Here is a tiny trained network, its code and every weight. The questions are about switching its units off for an input and a target symbol, where a switched-off unit gives its printed mean instead of its output.

import numpy as np


def w(rows, s, z=0):
    codes = np.array(rows[::2]) - 128.0
    scale = np.full(codes.shape[1], s)
    scale[-1] = z or s
    return codes * scale


def norm(h):
    return h / np.sqrt((h * h).mean(-1, keepdims=True) + 1e-5)


def f(y):
    return y / 2 * (1 + np.tanh(0.7978845608 * (y + 0.044715 * y**3)))


def softmax(a):
    e = np.exp(a - a.max(-1, keepdims=True))
    return e / e.sum(-1, keepdims=True)


def log_softmax(a):
    a = a - a.max(-1, keepdims=True)
    return a - np.log(np.exp(a).sum(-1, keepdims=True))


def net(x, mask):
    ids = ['βγεηθλμξφψω'.index(c) for c in x.split()]
    T = len(ids)
    res = E[ids] + P[:T]
    u = 0
    for l in range(2):
        r = norm(res)
        for j in range(2):
            rows = slice(2 * j, 2 * j + 2)
            q, k, v = (r @ M[l][rows].T for M in (Q, K, V))
            z = softmax(np.where(np.tri(T) > 0, q @ k.T / 2**0.5, -1e9)) @ v
            o = O[l][rows]
            res = res + np.where(mask[u + j], z, o[:, -1]) @ o[:, :-1]
        u += 2
        y = f(norm(res) @ A[l][:, :-1].T + A[l][:, -1])
        res = res + np.where(mask[u : u + 4], y, B[l][:, -1]) @ B[l][:, :-1]
        u += 4
    return log_softmax(norm(res)[-1] @ U[:, :-1].T + U[:, -1])


Q, K, V, O, A, B = {}, {}, {}, {}, {}, {}
E = w([
[170,92,124,171,156,250,155,141],'β',
[31,85,110,99,89,113,132,70],'γ',
[117,82,72,154,150,128,166,178],'ε',
[147,159,89,146,102,28,183,190],'η',
[120,224,89,127,151,193,74,210],'θ',
[162,97,76,156,109,96,109,97],'λ',
[54,190,151,79,88,144,141,177],'μ',
[70,95,131,199,145,85,196,106],'ξ',
[196,133,148,75,149,160,60,106],'φ',
[156,104,84,159,103,108,76,110],'ψ',
[151,164,164,132,188,134,101,117],'ω',
],0.021)
P = w([
[249,81,47,117,139,252,254,115],'0',
[86,86,185,127,154,148,99,96],'1',
[98,89,198,139,155,144,89,120],'2',
[80,109,203,158,158,155,69,152],'3',
[95,102,217,150,160,147,67,155],'4',
[91,108,215,146,161,148,74,175],'5',
],0.005)
Q[0] = w([
[211,132,96,235,59,35,15,93],'0.h1',
[19,145,160,2,138,154,202,77],'0.h1',
[135,130,225,57,133,120,187,116],'0.h2',
[227,104,124,162,111,119,165,129],'0.h2',
],0.0071)
K[0] = w([
[253,166,84,171,40,130,102,119],'0.h1',
[70,146,161,172,130,107,107,101],'0.h1',
[20,195,116,140,159,159,76,153],'0.h2',
[160,161,55,131,150,183,155,164],'0.h2',
],0.011)
V[0] = w([
[192,79,87,59,191,117,86,193],'0.h1',
[205,110,118,182,33,184,89,118],'0.h1',
[148,1,216,76,25,177,177,140],'0.h2',
[141,134,192,170,125,102,142,101],'0.h2',
],0.0048)
O[0] = w([
[91,83,13,246,195,145,112,4,215],'0.h1',
[41,226,183,21,151,156,73,81,252],'0.h1',
[136,8,149,98,168,91,161,139,135],'0.h2',
[84,2,124,193,165,144,154,66,82],'0.h2',
],0.0075,0.0024)
A[0] = w([
[155,89,139,183,80,124,87,99,73],'0.n1',
[125,141,126,134,114,6,158,123,222],'0.n2',
[90,178,174,121,185,147,153,119,252],'0.n3',
[138,123,122,163,162,167,117,187,57],'0.n4',
],0.012,0.0012)
B[0] = w([
[149,125,129,134,65,140,170,197,175],'0.n1',
[98,214,142,88,130,174,1,205,253],'0.n2',
[211,123,120,188,30,101,122,166,179],'0.n3',
[61,125,147,75,119,57,56,144,195],'0.n4',
],0.0098,0.0061)
Q[1] = w([
[106,61,34,132,118,108,107,161],'1.h1',
[52,90,218,71,168,125,151,90],'1.h1',
[174,189,215,78,135,15,90,95],'1.h2',
[57,128,233,163,255,174,164,193],'1.h2',
],0.0094)
K[1] = w([
[82,108,34,82,141,112,187,141],'1.h1',
[112,57,161,142,94,9,90,134],'1.h1',
[142,160,122,76,117,73,90,69],'1.h2',
[71,68,196,151,105,105,18,178],'1.h2',
],0.011)
V[1] = w([
[138,102,136,130,76,138,73,149],'1.h1',
[107,93,157,102,166,75,109,115],'1.h1',
[158,124,125,136,132,107,113,115],'1.h2',
[171,165,135,96,75,2,135,125],'1.h2',
],0.0096)
O[1] = w([
[114,2,117,118,175,191,141,81,216],'1.h1',
[107,111,43,159,85,132,71,105,76],'1.h1',
[117,51,147,62,81,42,94,182,119],'1.h2',
[116,181,87,127,97,122,180,47,3],'1.h2',
],0.0097,0.005)
A[1] = w([
[51,83,195,209,120,9,73,214,86],'1.n1',
[206,119,198,191,174,136,123,99,158],'1.n2',
[38,170,197,67,10,94,255,201,2],'1.n3',
[70,199,181,180,212,28,165,203,72],'1.n4',
],0.0071,0.0033)
B[1] = w([
[115,182,101,92,169,144,224,87,254],'1.n1',
[95,186,169,192,125,24,167,97,175],'1.n2',
[189,60,162,172,231,171,81,185,151],'1.n3',
[1,152,88,130,87,197,125,16,178],'1.n4',
],0.0098,0.0061)
U = w([
[172,108,202,146,187,162,191,255,85],'β',
[159,124,89,201,106,174,105,116,17],'γ',
[146,213,108,109,97,123,86,227,171],'ε',
[184,102,123,156,22,136,165,193,226],'η',
[137,139,175,186,110,24,164,163,251],'θ',
[194,138,140,22,117,99,226,156,189],'λ',
[119,159,172,183,149,228,204,68,62],'μ',
[122,115,131,229,137,130,103,141,45],'ξ',
[146,101,30,160,212,66,154,181,98],'φ',
[178,131,156,82,214,129,91,52,69],'ψ',
[98,66,176,40,30,140,181,139,139],'ω',
],0.009,0.0029)

Each question gives the input, a string of symbols that net reads in full, and the target symbol t.
The units are the heads (2 rows each of Q, K, V and O) and the neurons (one row each of A and B). Each row of codes is followed by its name. A weight is (code - 128) times the scale printed after its matrix; where a second scale follows, it is the last column's (O, A, B and U).
mask holds one flag per unit, layer by layer, with each layer's heads first. A switched-off unit (its flag False) gives its mean, the last column of its rows in O or B, instead of its output. The means were averaged over made-up inputs and are rounded, as every weight is.
A unit's drop is (log p(t) with every unit on - log p(t) with that unit switched off) / (log p(t) with every unit on - log p(t) with every unit switched off).
The circuit of an input: a set's keep is (log p(t) with only the set's units on - log p(t) with every unit switched off) / (log p(t) with every unit on - log p(t) with every unit switched off). Starting from all 12 units, units are removed one at a time, each time the one whose removal leaves the highest keep (on an exact tie, the one counted first), for as long as the keep stays at least 0.8.
units of the circuit, in order: the units of the circuit, biggest drop first
unit that matters most: the unit with the biggest drop
top k neurons: the k neurons with the biggest drops, biggest first
top k neurons in layer l: the k neurons of layer l with the biggest drops, biggest first
which heads matter: for each layer, one digit per head in row order, 1 if its drop is at least 0.15 and else 0, layers parted by /
input ψ ψ θ ξ ξ, target μ: units of the circuit, in order	1.n4; 1.n1
input β η ω ε ψ, target β: which heads matter	00 / 01
input θ μ φ γ λ, target θ: which heads matter	11 / 10
input λ ξ ψ, target λ: which heads matter	10 / 11
input ε ψ ψ ψ λ, target ε: top 2 neurons	0.n1; 0.n2
input λ β β λ, target λ: top 3 neurons in layer 0	0.n1; 0.n2; 0.n3
input β θ ψ, target β: unit that matters most	1.h2
input ψ ψ ψ λ, target ψ: top 4 neurons	0.n4; 0.n2; 0.n3; 1.n4
input η γ ψ, target η: top 2 neurons in layer 0	0.n1; 0.n2
input μ λ ψ, target μ: which heads matter	10 / 01
input φ η ψ ω ξ, target μ: units of the circuit, in order	1.n1; 1.n4
input ψ ψ ω ψ, target ψ: top 3 neurons in layer 0	0.n2; 0.n4; 0.n3
input γ γ ξ λ ψ, target γ: which heads matter	10 / 11
input φ η ψ γ ψ, target φ: top 3 neurons	0.n2; 1.n1; 0.n1
input θ η λ η η ψ, target θ: top 3 neurons	0.n2; 0.n4; 1.n2
input μ η η λ, target μ: which heads matter	10 / 01
input φ β β β λ ψ, target φ: top 4 neurons	0.n2; 0.n4; 1.n1; 0.n1
input ω η ψ, target ω: which heads matter	10 / 01
input φ μ η ψ λ, target φ: top 2 neurons in layer 0	0.n2; 0.n1
input η φ η η μ ω, target θ: unit that matters most	0.n3
input ψ γ ω η ε λ, target ψ: which heads matter	10 / 01
input γ θ η β λ, target γ: unit that matters most	0.n4
input η ξ γ ω ψ, target η: units of the circuit, in order	0.n1; 0.n2
input ω λ θ λ, target ω: top 3 neurons	0.n3; 0.n1; 0.n4
